Below are the code and all the weights of a small trained network. Each question names an input and a target symbol and asks about switching units off, where a switched-off unit gives its printed mean instead of its output.

import numpy as np


def w(rows, s, z=0):
    codes = np.array(rows[::2]) - 128.0
    scale = np.full(codes.shape[1], s)
    scale[-1] = z or s
    return codes * scale


def norm(h):
    return h / np.sqrt((h * h).mean(-1, keepdims=True) + 1e-5)


def f(y):
    return y / 2 * (1 + np.tanh(0.7978845608 * (y + 0.044715 * y**3)))


def softmax(a):
    e = np.exp(a - a.max(-1, keepdims=True))
    return e / e.sum(-1, keepdims=True)


def log_softmax(a):
    a = a - a.max(-1, keepdims=True)
    return a - np.log(np.exp(a).sum(-1, keepdims=True))


def net(x, mask):
    ids = ['αγδζηθμπστφψω'.index(c) for c in x.split()]
    T = len(ids)
    res = E[ids] + P[:T]
    u = 0
    for l in range(2):
        r = norm(res)
        for j in range(2):
            rows = slice(4 * j, 4 * j + 4)
            q, k, v = (r @ M[l][rows].T for M in (Q, K, V))
            z = softmax(np.where(np.tri(T) > 0, q @ k.T / 4**0.5, -1e9)) @ v
            o = O[l][rows]
            res = res + np.where(mask[u + j], z, o[:, -1]) @ o[:, :-1]
        u += 2
        y = f(norm(res) @ A[l][:, :-1].T + A[l][:, -1])
        res = res + np.where(mask[u : u + 4], y, B[l][:, -1]) @ B[l][:, :-1]
        u += 4
    return log_softmax(norm(res)[-1] @ U[:, :-1].T + U[:, -1])


Q, K, V, O, A, B = {}, {}, {}, {}, {}, {}
E = w([
[162,128,186,136,106,105,116,123,153,130],'α',
[116,150,223,166,120,135,114,88,89,126],'γ',
[58,133,123,144,179,247,19,83,235,85],'δ',
[43,181,191,104,169,91,149,159,169,152],'ζ',
[161,127,175,131,91,92,158,145,110,106],'η',
[201,96,170,109,82,82,137,149,148,120],'θ',
[98,162,74,190,37,53,44,191,152,89],'μ',
[178,112,236,123,100,97,159,145,85,135],'π',
[115,223,80,59,106,125,141,36,119,100],'σ',
[153,135,85,161,77,134,61,89,96,250],'τ',
[154,140,181,154,50,149,183,110,139,145],'φ',
[28,132,57,115,34,141,225,190,89,107],'ψ',
[143,53,72,29,182,130,159,197,191,192],'ω',
],0.022)
P = w([
[121,114,7,174,245,135,193,65,126,177],'0',
[191,184,164,102,77,127,161,133,127,246],'1',
[151,59,168,36,67,72,121,73,159,210],'2',
[176,94,173,49,47,110,130,156,123,197],'3',
[205,107,173,42,33,153,123,200,103,183],'4',
[198,79,164,18,51,131,111,207,102,133],'5',
[182,43,155,8,56,141,107,236,90,115],'6',
[183,32,175,9,72,130,91,246,78,80],'7',
[181,30,163,5,90,145,71,255,74,67],'8',
],0.0076)
Q[0] = w([
[172,95,95,212,183,127,178,94,114,101],'L0H0',
[55,127,87,122,145,126,140,142,127,151],'L0H0',
[58,170,30,143,148,146,69,150,108,195],'L0H0',
[107,221,92,53,139,111,126,106,147,113],'L0H0',
[72,165,142,82,156,65,141,151,129,135],'L0H1',
[171,54,119,92,77,185,103,87,110,151],'L0H1',
[123,92,205,149,161,135,187,107,188,73],'L0H1',
[214,62,248,211,83,96,212,107,123,76],'L0H1',
],0.017)
K[0] = w([
[119,176,103,190,88,118,153,97,180,218],'L0H0',
[81,147,149,89,121,125,79,201,135,147],'L0H0',
[73,126,143,87,62,143,107,185,101,103],'L0H0',
[132,151,123,62,82,134,103,98,121,94],'L0H0',
[115,142,120,65,122,99,117,143,126,119],'L0H1',
[161,119,101,153,170,121,90,135,120,111],'L0H1',
[102,141,162,177,170,125,133,129,180,126],'L0H1',
[135,133,77,249,188,74,211,77,142,135],'L0H1',
],0.019)
V[0] = w([
[83,132,140,203,139,97,142,115,166,140],'L0H0',
[189,53,146,163,164,108,50,121,143,112],'L0H0',
[180,127,102,167,149,123,169,64,160,161],'L0H0',
[141,80,92,249,110,143,182,149,161,102],'L0H0',
[100,199,105,203,194,24,196,163,206,123],'L0H1',
[106,138,143,183,180,98,159,96,44,139],'L0H1',
[86,69,121,109,167,206,159,185,63,63],'L0H1',
[81,182,234,114,143,146,124,126,209,165],'L0H1',
],0.017)
O[0] = w([
[106,118,161,155,149,140,113,157,121,192,102],'L0H0',
[174,139,188,209,90,127,159,194,79,96,2],'L0H0',
[136,150,188,151,146,167,128,93,77,153,189],'L0H0',
[139,42,151,171,184,155,82,116,151,120,127],'L0H0',
[3,146,212,102,121,120,121,82,139,191,177],'L0H1',
[97,77,154,78,135,111,78,131,50,142,166],'L0H1',
[121,95,123,92,161,43,138,202,137,42,49],'L0H1',
[109,213,148,114,156,186,148,199,112,159,57],'L0H1',
],0.013,0.0074)
A[0] = w([
[58,176,55,194,50,134,54,176,177,105,254],'L0N0',
[125,73,119,127,165,142,253,198,148,197,92],'L0N1',
[193,107,242,123,144,133,158,105,162,101,145],'L0N2',
[118,165,249,73,148,114,158,110,197,93,57],'L0N3',
],0.021,0.0018)
B[0] = w([
[105,30,181,100,59,176,78,139,145,100,245],'L0N0',
[143,108,133,75,167,68,148,171,249,196,171],'L0N1',
[100,144,122,113,183,79,174,61,147,104,254],'L0N2',
[161,215,131,79,63,105,129,179,100,137,251],'L0N3',
],0.018,0.0095)
Q[1] = w([
[101,109,57,75,139,104,127,174,189,76],'L1H0',
[52,104,89,100,149,128,48,89,68,117],'L1H0',
[123,53,184,110,92,88,172,98,105,140],'L1H0',
[119,172,82,143,34,177,48,152,154,113],'L1H0',
[214,135,79,118,133,139,101,63,61,189],'L1H1',
[139,149,33,132,182,159,220,207,141,103],'L1H1',
[142,254,122,143,231,139,46,198,144,88],'L1H1',
[129,102,139,201,92,102,17,175,160,76],'L1H1',
],0.024)
K[1] = w([
[106,116,69,131,168,106,25,163,210,94],'L1H0',
[81,125,171,58,115,192,70,74,111,100],'L1H0',
[113,88,133,88,179,75,160,102,134,155],'L1H0',
[169,143,108,139,21,129,80,122,161,66],'L1H0',
[187,127,105,182,131,148,162,70,43,180],'L1H1',
[221,183,93,11,157,132,135,138,187,155],'L1H1',
[195,175,253,100,150,180,167,182,136,101],'L1H1',
[182,84,195,172,82,166,13,138,186,116],'L1H1',
],0.023)
V[1] = w([
[163,100,150,140,167,175,222,68,150,91],'L1H0',
[166,103,141,61,196,241,87,121,162,136],'L1H0',
[188,129,151,176,143,81,2,77,161,46],'L1H0',
[194,156,205,106,120,122,89,110,173,202],'L1H0',
[153,160,159,43,160,53,147,67,135,132],'L1H1',
[62,123,137,132,191,204,188,95,141,198],'L1H1',
[104,191,115,133,160,119,47,91,167,160],'L1H1',
[127,193,188,128,80,92,141,183,97,220],'L1H1',
],0.021)
O[1] = w([
[132,204,84,43,139,172,135,199,148,81,150],'L1H0',
[19,206,126,195,161,114,108,174,65,41,228],'L1H0',
[5,48,176,131,24,140,78,154,201,117,124],'L1H0',
[79,118,144,158,193,100,25,101,213,123,206],'L1H0',
[137,116,151,117,58,236,11,142,152,103,239],'L1H1',
[205,119,118,115,84,94,214,218,151,63,254],'L1H1',
[108,137,89,209,75,118,133,155,124,104,198],'L1H1',
[96,31,27,65,95,165,130,121,150,110,51],'L1H1',
],0.012,0.0098)
A[1] = w([
[227,166,169,158,126,82,16,88,146,177,105],'L1N0',
[73,99,82,77,126,113,132,122,120,45,84],'L1N1',
[214,74,10,245,3,55,127,226,127,60,76],'L1N2',
[84,49,8,106,183,110,205,27,154,25,2],'L1N3',
],0.019,0.0043)
B[1] = w([
[126,101,75,205,150,124,156,163,113,132,250],'L1N0',
[146,141,86,141,127,173,178,117,126,147,247],'L1N1',
[170,117,154,86,3,175,133,212,167,137,254],'L1N2',
[63,49,63,132,73,164,193,169,148,109,209],'L1N3',
],0.023,0.0099)
U = w([
[79,57,64,103,152,144,254,103,126,99,147],'α',
[150,149,123,141,108,30,210,61,169,189,123],'γ',
[83,170,145,176,200,130,133,186,128,45,174],'δ',
[134,154,217,146,156,212,195,119,125,203,21],'ζ',
[194,96,94,94,211,78,114,147,225,137,216],'η',
[144,204,68,118,100,138,91,29,117,83,218],'θ',
[49,174,127,44,128,125,115,184,127,226,19],'μ',
[70,72,168,147,103,93,50,86,150,140,174],'π',
[137,68,100,101,195,92,144,203,30,142,177],'σ',
[193,87,165,38,144,206,112,147,109,88,124],'τ',
[146,167,170,96,72,22,183,161,75,80,105],'φ',
[173,115,59,231,119,148,69,194,85,188,70],'ψ',
[200,136,192,156,127,160,182,48,228,78,1],'ω',
],0.0092,0.0025)

Each question gives the input, a string of symbols that net reads in full, and the target symbol t.
The units are the heads (4 rows each of Q, K, V and O) and the neurons (one row each of A and B). Each row of codes is followed by its name. A weight is (code - 128) times the scale printed after its matrix; where a second scale follows, it is the last column's (O, A, B and U).
mask holds one flag per unit, layer by layer, with each layer's heads first. A switched-off unit (its flag False) gives its mean, the last column of its rows in O or B, instead of its output. The means were averaged over made-up inputs and are rounded, as every weight is.
A unit's drop is (log p(t) with every unit on - log p(t) with that unit switched off) / (log p(t) with every unit on - log p(t) with every unit switched off).
The circuit of an input: a set's keep is (log p(t) with only the set's units on - log p(t) with every unit switched off) / (log p(t) with every unit on - log p(t) with every unit switched off). Starting from all 12 units, units are removed one at a time, each time the one whose removal leaves the highest keep (on an exact tie, the one counted first), for as long as the keep stays at least 0.8.
circuit, biggest first: the units of the circuit, biggest drop first
most important unit: the unit with the biggest drop
top k neurons: the k neurons with the biggest drops, biggest first
top k neurons in layer l: the k neurons of layer l with the biggest drops, biggest first
heads that matter: for each layer, one digit per head in row order, 1 if its drop is at least 0.15 and else 0, layers parted by /
input γ ψ μ θ, target σ: most important unit => L0H1
input θ ψ η δ η, target ω: heads that matter => 11 / 10
input η μ ω, target η: heads that matter => 00 / 10
input ψ π δ μ ψ μ π τ σ, target θ: heads that matter => 11 / 01
input ω μ π θ η, target θ: top 2 neurons => (L0N2; L0N3)
input ψ τ α η, target φ: circuit, biggest first => (L0H1; L0H0)
input δ ψ θ, target η: circuit, biggest first => (L0N1; L1H0; L0H1)
input τ η η μ φ ψ φ σ η, target α: circuit, biggest first => (L0H1; L0N2; L1H1; L0H0)
input θ ψ φ σ η π π τ δ, target δ: top 2 neurons in layer 1 => (L1N2; L1N3)
input α η ψ α π ζ ζ θ α, target ζ: circuit, biggest first => (L0H1; L0H0)
input ζ φ μ φ, target μ: heads that matter => 01 / 01
input η φ η γ ζ ψ, target α: top 2 neurons in layer 0 => (L0N3; L0N0)
input θ φ η π η τ, target ψ: heads that matter => 01 / 01
input φ η η, target δ: circuit, biggest first => (L0H0; L1H0; L1H1)
input μ ψ ψ α α η φ, target γ: heads that matter => 01 / 10
input ζ ζ η σ φ π ψ γ, target μ: circuit, biggest first => (L0H1)
input η η η η ψ α, target π: heads that matter => 01 / 00
input ψ η τ μ η η μ π α, target φ: circuit, biggest first => (L0H1; L0H0; L0N3)
input α η τ μ π δ, target δ: circuit, biggest first => (L0H1; L1H1; L1H0)
input γ μ π ψ η μ η η, target σ: heads that matter => 11 / 11
input η γ δ π φ μ, target π: top neuron => (L0N0)
input μ π τ τ θ σ η π, target γ: heads that matter => 01 / 10
input ω τ ψ η μ μ η ψ φ, target θ: heads that matter => 00 / 01
input τ η π, target α: top 2 neurons => (L0N2; L1N3)
input ω ψ η η φ, target θ: top 3 neurons => (L0N2; L0N3; L0N1)
input τ τ φ, target α: top 2 neurons => (L0N2; L1N3)
input μ σ σ, target θ: most important unit => L0H0
input τ η π θ, target α: top 2 neurons => (L0N2; L1N3)
input η μ η ψ, target α: top 2 neurons in layer 0 => (L0N0; L0N3)
input μ σ η, target γ: top 2 neurons in layer 0 => (L0N3; L0N2)
